Below are the code and all the weights of a small trained network. Each question names an input and a class and asks about switching units off, where a switched-off unit gives its printed mean instead of its output.

import numpy as np


def w(rows, s, z=0):
    codes = np.array(rows[::2]) - 128.0
    scale = np.full(codes.shape[1], s)
    scale[-1] = z or s
    return codes * scale


def norm(h):
    return h / np.sqrt((h * h).mean(-1, keepdims=True) + 1e-5)


def f(y):
    return y / 2 * (1 + np.tanh(0.7978845608 * (y + 0.044715 * y**3)))


def log_softmax(a):
    a = a - a.max(-1, keepdims=True)
    return a - np.log(np.exp(a).sum(-1, keepdims=True))


def net(x, mask):
    res = np.array(x, float).reshape(1, 5) / 4 @ E
    u = 0
    for l in range(2):
        y = f(norm(res) @ A[l][:, :-1].T + A[l][:, -1])
        res = res + np.where(mask[u : u + 7], y, B[l][:, -1]) @ B[l][:, :-1]
        u += 7
    return log_softmax(norm(res)[-1] @ U[:, :-1].T + U[:, -1])


A, B = {}, {}
E = w([
[142,40,247,171,205,82,139,212,197,144,146],'x0',
[155,215,27,203,194,134,158,1,112,151,72],'x1',
[123,125,95,199,117,84,23,135,180,145,89],'x2',
[179,65,108,125,120,193,141,65,95,77,147],'x3',
[208,196,207,173,124,117,110,118,75,142,171],'x4',
],0.0069)
A[0] = w([
[145,1,117,137,142,197,116,71,177,29,154,2],'0.n1',
[181,105,201,148,83,179,93,123,96,64,127,65],'0.n2',
[129,147,131,136,142,103,178,144,166,180,89,42],'0.n3',
[134,177,185,95,109,147,221,92,168,115,157,80],'0.n4',
[222,166,136,103,154,93,32,121,147,179,157,237],'0.n5',
[121,119,105,115,206,39,155,140,203,244,108,140],'0.n6',
[85,45,194,65,4,109,44,196,184,79,116,154],'0.n7',
],0.0066,0.0028)
B[0] = w([
[127,131,141,124,68,91,72,179,114,60,80,176],'0.n1',
[147,103,204,128,193,149,128,136,109,142,171,154],'0.n2',
[115,87,132,147,116,121,102,133,104,139,165,133],'0.n3',
[123,104,133,129,151,126,64,180,25,199,149,149],'0.n4',
[125,169,97,150,148,115,139,161,142,111,207,183],'0.n5',
[85,134,208,117,145,177,96,172,137,85,183,189],'0.n6',
[1,152,104,217,69,64,104,199,95,111,127,254],'0.n7',
],0.0093,0.0078)
A[1] = w([
[161,170,16,96,102,131,135,88,189,120,73,48],'1.n1',
[140,153,26,131,115,169,137,50,133,153,175,111],'1.n2',
[82,168,138,107,63,53,145,224,98,166,127,98],'1.n3',
[60,105,139,193,116,82,46,179,186,123,100,172],'1.n4',
[158,70,135,186,169,121,236,76,143,137,47,73],'1.n5',
[137,158,70,194,181,109,79,87,188,69,142,141],'1.n6',
[124,46,93,2,116,164,243,168,59,89,107,3],'1.n7',
],0.0075,0.0025)
B[1] = w([
[162,108,153,68,75,121,123,109,199,154,76,165],'1.n1',
[125,1,180,84,164,129,176,136,219,132,123,174],'1.n2',
[121,162,124,250,111,147,18,154,136,103,95,217],'1.n3',
[129,180,122,109,205,133,106,216,3,118,196,245],'1.n4',
[90,133,152,141,105,161,100,180,67,126,139,134],'1.n5',
[33,192,129,166,54,91,63,142,153,112,86,172],'1.n6',
[115,185,133,237,104,38,55,155,98,116,134,154],'1.n7',
],0.0091,0.011)
U = w([
[183,77,134,104,180,190,197,103,97,145,166,35],'0',
[94,197,119,214,119,115,65,199,81,104,152,254],'1',
[129,121,87,127,67,113,126,81,208,126,7,3],'2',
],0.012,0.0022)

Each question gives the input, the list of numbers given to net, and the class t.
The units are the neurons (one row each of A and B). Each row of codes is followed by its name. A weight is (code - 128) times the scale printed after its matrix; where a second scale follows, it is the last column's (A, B and U).
mask holds one flag per neuron, layer by layer. A switched-off neuron (its flag False) gives its mean, the last column of its row in B, instead of its output. The means were averaged over made-up inputs and are rounded, as every weight is.
A unit's drop is (log p(t) with every unit on - log p(t) with that unit switched off) / (log p(t) with every unit on - log p(t) with every unit switched off).
The circuit of an input: a set's keep is (log p(t) with only the set's units on - log p(t) with every unit switched off) / (log p(t) with every unit on - log p(t) with every unit switched off). Starting from the 12 units with the biggest drops (on a tie, the unit counted first), units are removed one at a time, each time the one whose removal leaves the highest keep (on an exact tie, the one counted first), for as long as the keep stays at least 0.8.
units of the circuit, in order: the units of the circuit, biggest drop first
k most important neurons: the k neurons with the biggest drops, biggest first
k most important neurons of layer l: the k neurons of layer l with the biggest drops, biggest first
drop when u is switched off: that unit's drop, to one decimal
input [-4,3,-4,-6,-1], class 2: most important neuron => 0.n7
input [0,-1,-5,6,7], class 0: units of the circuit, in order => 0.n7, 1.n3
input [-6,1,-5,-7,-5], class 2: units of the circuit, in order => 0.n7, 1.n4
input [-7,2,-7,-5,1], class 2: 2 most important neurons of layer 1 => 1.n4, 1.n2
input [-4,0,-5,7,5], class 0: 3 most important neurons of layer 1 => 1.n3, 1.n6, 1.n4
input [-6,0,2,7,5], class 0: 2 most important neurons => 0.n7, 0.n2
input [-2,6,0,-5,-5], class 2: 2 most important neurons => 0.n7, 0.n1
input [7,7,-6,0,2], class 0: 2 most important neurons => 0.n7, 1.n3
input [-7,-1,6,-2,0], class 2: 2 most important neurons of layer 1 => 1.n1, 1.n2
input [-1,3,-4,2,6], class 0: drop when 0.n4 is switched off => 0.0
input [-8,5,-7,-2,-4], class 2: drop when 1.n4 is switched off => 0.1
input [-1,8,4,0,-2], class 2: drop when 0.n7 is switched off => 0.3
